Below are the code and all the weights of a small trained network. Each question names an input and a class and asks about switching units off, where a switched-off unit gives its printed mean instead of its output.

import numpy as np


def w(rows, s, z=0):
    codes = np.array(rows[::2]) - 128.0
    scale = np.full(codes.shape[1], s)
    scale[-1] = z or s
    return codes * scale


def f(y):
    return y / 2 * (1 + np.tanh(0.7978845608 * (y + 0.044715 * y**3)))


def log_softmax(a):
    a = a - a.max(-1, keepdims=True)
    return a - np.log(np.exp(a).sum(-1, keepdims=True))


def net(x, mask):
    res = np.array(x, float).reshape(1, 5) / 4 @ E
    y = f(res @ A[0][:, :-1].T + A[0][:, -1])
    res = res + np.where(mask, y, B[0][:, -1]) @ B[0][:, :-1]
    return log_softmax(res[-1] @ U[:, :-1].T + U[:, -1])


A, B = {}, {}
E = w([
[192,196,29,222,203,18,129,131],'x0',
[46,227,62,98,241,169,184,73],'x1',
[92,62,205,190,170,73,56,132],'x2',
[158,70,44,66,168,167,140,164],'x3',
[83,152,171,3,242,209,111,78],'x4',
],0.0074)
A[0] = w([
[113,79,213,116,162,195,79,113,49],'neuron 0',
[231,105,85,121,102,136,104,194,135],'neuron 1',
[139,89,177,154,119,164,101,134,3],'neuron 2',
[94,131,221,158,183,38,122,104,238],'neuron 3',
[141,116,78,132,189,214,106,126,221],'neuron 4',
[111,104,59,194,101,139,98,156,130],'neuron 5',
[99,146,154,103,49,129,51,84,205],'neuron 6',
[118,86,139,62,166,188,123,183,203],'neuron 7',
[134,127,140,152,2,159,79,100,88],'neuron 8',
[89,129,85,153,186,159,154,11,222],'neuron 9',
[139,180,99,171,90,105,147,128,66],'neuron 10',
[157,151,138,127,46,101,95,89,83],'neuron 11',
],0.0096,0.0032)
B[0] = w([
[183,38,166,174,127,172,175,38,229],'neuron 0',
[168,139,79,99,69,55,143,57,229],'neuron 1',
[72,135,112,174,79,102,166,102,159],'neuron 2',
[35,212,114,222,180,169,59,152,229],'neuron 3',
[86,175,80,31,61,46,113,116,227],'neuron 4',
[182,63,85,102,89,65,168,111,193],'neuron 5',
[168,45,216,221,238,62,143,135,208],'neuron 6',
[173,115,153,9,81,40,179,44,253],'neuron 7',
[105,45,188,126,255,109,132,108,228],'neuron 8',
[68,158,110,129,90,151,30,221,251],'neuron 9',
[139,121,138,165,115,202,118,78,183],'neuron 10',
[105,105,198,151,175,240,152,91,180],'neuron 11',
],0.0073,0.0077)
U = w([
[254,77,140,145,84,148,204,66,15],'0',
[89,210,135,198,151,166,64,162,82],'1',
[154,108,70,74,88,79,140,185,254],'2',
[123,88,228,187,158,143,135,159,12],'3',
],0.0076,0.0031)

Each question gives the input, the list of numbers given to net, and the class t.
The units are the neurons (one row each of A and B). Each row of codes is followed by its name. A weight is (code - 128) times the scale printed after its matrix; where a second scale follows, it is the last column's (A, B and U).
mask holds one flag per neuron, in row order. A switched-off neuron (its flag False) gives its mean, the last column of its row in B, instead of its output. The means were averaged over made-up inputs and are rounded, as every weight is.
A unit's drop is (log p(t) with every unit on - log p(t) with that unit switched off) / (log p(t) with every unit on - log p(t) with every unit switched off).
The circuit of an input: a set's keep is (log p(t) with only the set's units on - log p(t) with every unit switched off) / (log p(t) with every unit on - log p(t) with every unit switched off). Starting from all 12 units, units are removed one at a time, each time the one whose removal leaves the highest keep (on an exact tie, the one counted first), for as long as the keep stays at least 0.8.
units of the circuit, in order: the units of the circuit, biggest drop first
k most important neurons: the k neurons with the biggest drops, biggest first
drop of u: that unit's drop, to one decimal
input [5,4,-1,-3,-5], class 1: most important neuron -> [neuron 7]
input [-7,7,-2,-1,1], class 2: units of the circuit, in order -> [neuron 9; neuron 7; neuron 4]
input [-1,1,4,-8,-2], class 1: 2 most important neurons -> [neuron 3; neuron 7]
input [-5,-2,7,7,-1], class 0: units of the circuit, in order -> [neuron 0; neuron 7]
input [6,0,-4,-3,7], class 1: units of the circuit, in order -> [neuron 7; neuron 9]
input [5,-1,5,2,1], class 1: units of the circuit, in order -> [neuron 3; neuron 7]
input [-5,1,3,5,1], class 0: units of the circuit, in order -> [neuron 0; neuron 7]
input [0,-2,8,-3,5], class 1: 3 most important neurons -> [neuron 3; neuron 8; neuron 5]
input [5,4,-8,-1,3], class 1: 2 most important neurons -> [neuron 7; neuron 9]
input [-7,-6,-7,-7,2], class 3: 2 most important neurons -> [neuron 8; neuron 6]
input [-4,-5,7,8,7], class 0: drop of neuron 0 -> 0.3
input [1,5,-6,-6,-4], class 1: drop of neuron 7 -> 0.3
input [6,3,8,-3,-6], class 1: drop of neuron 3 -> 0.5
input [-7,-2,7,8,8], class 0: units of the circuit, in order -> [neuron 0]
input [-3,-6,3,3,4], class 0: drop of neuron 9 -> 0.1
